Below is a small trained network, with its code and all its weights. Each question gives an input and a target symbol and asks what happens when units are switched off, that is, made to give their printed mean instead of their output.

import numpy as np


def w(rows, s, z=0):
    codes = np.array(rows[::2]) - 128.0
    scale = np.full(codes.shape[1], s)
    scale[-1] = z or s
    return codes * scale


def norm(h):
    return h / np.sqrt((h * h).mean(-1, keepdims=True) + 1e-5)


def f(y):
    return y / 2 * (1 + np.tanh(0.7978845608 * (y + 0.044715 * y**3)))


def softmax(a):
    e = np.exp(a - a.max(-1, keepdims=True))
    return e / e.sum(-1, keepdims=True)


def log_softmax(a):
    a = a - a.max(-1, keepdims=True)
    return a - np.log(np.exp(a).sum(-1, keepdims=True))


def net(x, mask):
    ids = ['αβγδηθλξπστφ'.index(c) for c in x.split()]
    T = len(ids)
    res = E[ids] + P[:T]
    r = norm(res)
    for j in range(2):
        rows = slice(3 * j, 3 * j + 3)
        q, k, v = (r @ M[0][rows].T for M in (Q, K, V))
        z = softmax(np.where(np.tri(T) > 0, q @ k.T / 3**0.5, -1e9)) @ v
        o = O[0][rows]
        res = res + np.where(mask[j], z, o[:, -1]) @ o[:, :-1]
    y = f(norm(res) @ A[0][:, :-1].T + A[0][:, -1])
    res = res + np.where(mask[2:6], y, B[0][:, -1]) @ B[0][:, :-1]
    return log_softmax(norm(res)[-1] @ U[:, :-1].T + U[:, -1])


Q, K, V, O, A, B = {}, {}, {}, {}, {}, {}
E = w([
[87,60,147,3,27],'α',
[127,124,131,132,137],'β',
[128,107,121,123,127],'γ',
[133,104,135,122,130],'δ',
[152,131,129,115,129],'η',
[112,143,115,127,119],'θ',
[120,121,118,126,124],'λ',
[151,116,114,104,118],'ξ',
[151,125,112,110,124],'π',
[119,172,163,158,187],'σ',
[121,223,231,67,138],'τ',
[88,87,113,107,108],'φ',
],0.012)
P = w([
[1,93,157,114,192],'0',
[214,165,66,71,116],'1',
[199,134,116,182,37],'2',
[96,97,169,221,62],'3',
[137,104,132,132,136],'4',
[172,165,67,41,177],'5',
[111,145,92,98,63],'6',
[152,107,179,173,100],'7',
],0.0052)
Q[0] = w([
[88,121,107,85,216],'h0',
[6,78,151,146,163],'h0',
[89,129,113,68,130],'h0',
[127,134,61,203,156],'h1',
[222,131,78,160,113],'h1',
[114,130,104,131,93],'h1',
],0.016)
K[0] = w([
[121,147,153,220,25],'h0',
[246,159,88,172,49],'h0',
[176,77,171,173,90],'h0',
[152,133,81,237,119],'h1',
[60,67,82,191,180],'h1',
[102,126,91,127,90],'h1',
],0.014)
V[0] = w([
[208,1,154,113,175],'h0',
[157,128,75,227,225],'h0',
[92,78,9,142,103],'h0',
[98,117,109,108,64],'h1',
[121,135,253,117,80],'h1',
[160,205,92,71,146],'h1',
],0.015)
O[0] = w([
[154,177,27,30,155,107],'h0',
[92,154,60,143,2,2],'h0',
[15,113,125,90,123,220],'h0',
[177,102,171,105,115,218],'h1',
[138,192,134,61,198,163],'h1',
[100,108,173,186,175,71],'h1',
],0.013,0.0054)
A[0] = w([
[65,160,65,252,235,164],'n0',
[172,149,107,233,78,63],'n1',
[155,175,103,110,56,152],'n2',
[158,125,30,100,168,252],'n3',
],0.011,0.0041)
B[0] = w([
[19,63,93,180,241,168],'n0',
[206,96,145,14,79,148],'n1',
[78,195,184,136,185,175],'n2',
[136,73,129,254,111,255],'n3',
],0.01,0.0057)
U = w([
[147,217,202,118,224,220],'α',
[84,223,98,196,84,239],'β',
[59,126,16,105,77,166],'γ',
[183,200,31,99,140,74],'δ',
[210,131,80,217,162,5],'η',
[83,64,231,177,89,145],'θ',
[17,129,149,39,52,95],'λ',
[159,60,60,122,172,40],'ξ',
[81,52,79,169,120,66],'π',
[189,176,166,113,34,152],'σ',
[198,103,182,182,172,95],'τ',
[130,116,175,8,153,193],'φ',
],0.012,0.0032)

Each question gives the input, a string of symbols that net reads in full, and the target symbol t.
The units are the heads (3 rows each of Q, K, V and O) and the neurons (one row each of A and B). Each row of codes is followed by its name. A weight is (code - 128) times the scale printed after its matrix; where a second scale follows, it is the last column's (O, A, B and U).
mask holds one flag per unit, heads first, then neurons. A switched-off unit (its flag False) gives its mean, the last column of its rows in O or B, instead of its output. The means were averaged over made-up inputs and are rounded, as every weight is.
A unit's drop is (log p(t) with every unit on - log p(t) with that unit switched off) / (log p(t) with every unit on - log p(t) with every unit switched off).
The circuit of an input: a set's keep is (log p(t) with only the set's units on - log p(t) with every unit switched off) / (log p(t) with every unit on - log p(t) with every unit switched off). Starting from all 6 units, units are removed one at a time, each time the one whose removal leaves the highest keep (on an exact tie, the one counted first), for as long as the keep stays at least 0.8.
units of the circuit, in order: the units of the circuit, biggest drop first
unit that matters most: the unit with the biggest drop
top k neurons: the k neurons with the biggest drops, biggest first
heads that matter: for each layer, one digit per head in row order, 1 if its drop is at least 0.15 and else 0, layers parted by /
drop of u: that unit's drop, to one decimal
input γ θ π λ θ, target π: unit that matters most : h0
input η γ ξ, target η: units of the circuit, in order : (n3, h0)
input γ λ φ α, target φ: heads that matter : 01
input β η λ θ φ γ, target θ: heads that matter : 10
input λ γ β, target λ: units of the circuit, in order : (h0, n3)
input θ ξ φ σ θ η τ β, target η: heads that matter : 10
input φ λ θ, target φ: units of the circuit, in order : (h0, h1)
input φ β φ ξ γ γ, target ξ: heads that matter : 11
input η φ φ ξ γ β, target ξ: units of the circuit, in order : (n3, h0, h1)
input λ θ θ δ π, target λ: units of the circuit, in order : (h0, h1)
input ξ φ φ θ α ξ, target ξ: units of the circuit, in order : (n3, h0, h1)
input η η θ, target η: units of the circuit, in order : (h0, n3)
input θ θ γ τ φ θ, target τ: heads that matter : 11
input θ η θ φ η, target θ: heads that matter : 10
input γ λ δ λ, target λ: units of the circuit, in order : (h0)
input ξ θ λ, target ξ: units of the circuit, in order : (h0, n3)
input γ θ η π θ λ, target π: heads that matter : 11
input θ π π θ φ φ δ δ, target φ: top 2 neurons : (n3, n0)
input π π θ δ, target π: top 2 neurons : (n2, n1)
input η τ φ α γ, target φ: units of the circuit, in order : (h1)
input α σ γ, target α: drop of h0 : 1.0
input α α δ β, target α: drop of h0 : 0.3
